Below is a small trained network, with its code and all its weights. Each question gives an input and a target symbol and asks what happens when units are switched off, that is, made to give their printed mean instead of their output.

import numpy as np


def w(rows, s, z=0):
    codes = np.array(rows[::2]) - 128.0
    scale = np.full(codes.shape[1], s)
    scale[-1] = z or s
    return codes * scale


def f(y):
    return np.maximum(y, 0)


def softmax(a):
    e = np.exp(a - a.max(-1, keepdims=True))
    return e / e.sum(-1, keepdims=True)


def log_softmax(a):
    a = a - a.max(-1, keepdims=True)
    return a - np.log(np.exp(a).sum(-1, keepdims=True))


def net(x, mask):
    ids = ['Θαηλμω'.index(c) for c in x.split()]
    T = len(ids)
    res = E[ids] + P[:T]
    r = res
    for j in range(2):
        rows = slice(3 * j, 3 * j + 3)
        q, k, v = (r @ M[0][rows].T for M in (Q, K, V))
        z = softmax(np.where(np.tri(T) > 0, q @ k.T / 3**0.5, -1e9)) @ v
        o = O[0][rows]
        res = res + np.where(mask[j], z, o[:, -1]) @ o[:, :-1]
    y = f(res @ A[0][:, :-1].T + A[0][:, -1])
    res = res + np.where(mask[2:26], y, B[0][:, -1]) @ B[0][:, :-1]
    return log_softmax(res[-1] @ U[:, :-1].T + U[:, -1])


Q, K, V, O, A, B = {}, {}, {}, {}, {}, {}
E = w([
[140,148,102,46],'Θ',
[155,144,42,136],'α',
[209,110,186,119],'η',
[146,5,104,127],'λ',
[109,100,182,203],'μ',
[108,143,117,63],'ω',
],0.021)
P = w([
[56,139,254,78],'0',
[103,132,193,117],'1',
[113,139,167,124],'2',
[118,141,143,124],'3',
[125,146,124,128],'4',
[129,145,109,132],'5',
[136,145,92,136],'6',
[143,148,79,138],'7',
[146,145,70,144],'8',
[154,149,56,149],'9',
[157,145,52,152],'10',
],0.016)
Q[0] = w([
[245,144,177,87],'h0',
[121,150,115,141],'h0',
[159,129,106,37],'h0',
[193,11,84,140],'h1',
[162,127,118,126],'h1',
[147,101,161,230],'h1',
],0.013)
K[0] = w([
[246,155,158,83],'h0',
[139,164,89,162],'h0',
[204,66,112,19],'h0',
[247,121,96,244],'h1',
[120,126,92,147],'h1',
[98,68,108,177],'h1',
],0.012)
V[0] = w([
[109,35,176,111],'h0',
[152,108,135,134],'h0',
[150,77,11,131],'h0',
[142,40,98,91],'h1',
[181,150,133,134],'h1',
[137,109,118,82],'h1',
],0.011)
O[0] = w([
[113,152,7,226,255],'h0',
[88,51,116,179,159],'h0',
[76,217,193,254,62],'h0',
[12,37,106,137,224],'h1',
[84,161,97,57,119],'h1',
[86,170,125,124,156],'h1',
],0.0057,0.0088)
A[0] = w([
[95,133,200,134,146],'n0',
[156,172,118,76,36],'n1',
[132,146,153,134,81],'n2',
[104,148,94,105,143],'n3',
[187,94,149,132,120],'n4',
[151,84,115,34,1],'n5',
[120,108,105,124,48],'n6',
[151,188,152,166,129],'n7',
[92,96,197,103,130],'n8',
[124,228,139,99,160],'n9',
[140,110,220,146,162],'n10',
[96,147,123,182,29],'n11',
[136,130,222,128,128],'n12',
[65,116,219,116,121],'n13',
[142,195,160,120,88],'n14',
[105,127,235,118,192],'n15',
[101,97,165,157,88],'n16',
[39,176,178,135,155],'n17',
[146,94,93,101,133],'n18',
[121,113,252,137,113],'n19',
[156,66,162,133,80],'n20',
[105,111,101,106,140],'n21',
[164,105,162,59,158],'n22',
[113,200,164,123,89],'n23',
],0.019,0.0069)
B[0] = w([
[148,133,144,227,134],'n0',
[134,68,123,215,154],'n1',
[102,127,118,124,128],'n2',
[205,93,138,68,172],'n3',
[61,142,151,137,183],'n4',
[120,176,143,143,202],'n5',
[152,158,152,149,176],'n6',
[78,77,120,154,136],'n7',
[181,205,147,116,154],'n8',
[61,84,171,195,163],'n9',
[145,99,109,149,153],'n10',
[139,150,199,74,165],'n11',
[185,132,159,25,137],'n12',
[105,185,138,167,142],'n13',
[161,186,113,100,131],'n14',
[252,126,128,120,143],'n15',
[132,146,91,117,188],'n16',
[188,92,119,105,139],'n17',
[114,162,159,137,250],'n18',
[207,123,142,141,141],'n19',
[113,155,137,142,217],'n20',
[141,137,173,104,217],'n21',
[133,56,76,151,201],'n22',
[168,156,123,105,132],'n23',
],0.011,0.012)
U = w([
[249,147,144,120,185],'Θ',
[82,85,85,187,162],'α',
[135,164,176,59,143],'η',
[178,211,108,233,1],'λ',
[161,219,31,138,140],'μ',
[72,215,255,131,140],'ω',
],0.0086,0.0063)

Each question gives the input, a string of symbols that net reads in full, and the target symbol t.
The units are the heads (3 rows each of Q, K, V and O) and the neurons (one row each of A and B). Each row of codes is followed by its name. A weight is (code - 128) times the scale printed after its matrix; where a second scale follows, it is the last column's (O, A, B and U).
mask holds one flag per unit, heads first, then neurons. A switched-off unit (its flag False) gives its mean, the last column of its rows in O or B, instead of its output. The means were averaged over made-up inputs and are rounded, as every weight is.
A unit's drop is (log p(t) with every unit on - log p(t) with that unit switched off) / (log p(t) with every unit on - log p(t) with every unit switched off).
The circuit of an input: a set's keep is (log p(t) with only the set's units on - log p(t) with every unit switched off) / (log p(t) with every unit on - log p(t) with every unit switched off). Starting from the 12 units with the biggest drops (on a tie, the unit counted first), units are removed one at a time, each time the one whose removal leaves the highest keep (on an exact tie, the one counted first), for as long as the keep stays at least 0.8.
units of the circuit, in order: the units of the circuit, biggest drop first
most important unit: the unit with the biggest drop
k most important neurons: the k neurons with the biggest drops, biggest first
drop of u: that unit's drop, to one decimal
input η ω Θ α ω, target α: most important unit	h1
input α α Θ, target Θ: 2 most important neurons	(n15 n3)
input α λ λ ω, target Θ: 4 most important neurons	(n17 n3 n4 n18)
input λ η ω λ η λ λ η λ Θ, target α: units of the circuit, in order	(n9 h1 n1)
input η η μ Θ, target Θ: units of the circuit, in order	(n3 h0)
input η ω λ μ, target λ: 2 most important neurons	(n13 n0)
input λ α Θ, target α: 3 most important neurons	(n9 n1 n22)
input λ η η λ λ λ ω, target Θ: 3 most important neurons	(n3 n17 n4)
input μ α μ, target α: 2 most important neurons	(n21 n11)
input η μ Θ ω η η η λ, target ω: 2 most important neurons	(n18 n22)
input α η ω η λ λ η, target α: 2 most important neurons	(n22 n11)
input α η μ α μ ω ω, target α: 2 most important neurons	(n9 n1)
input λ λ α η λ λ α α α, target α: 4 most important neurons	(n7 n9 n18 n21)
input λ λ λ α, target Θ: 3 most important neurons	(n3 n11 n4)
input α η η η λ λ μ, target Θ: most important neuron	(n17)
input η μ μ, target α: drop of h0	6.0
input Θ η λ λ μ, target Θ: drop of n5	0.1
input λ μ μ, target λ: drop of n6	0.0
input μ μ η λ α λ α, target α: drop of h1	0.4
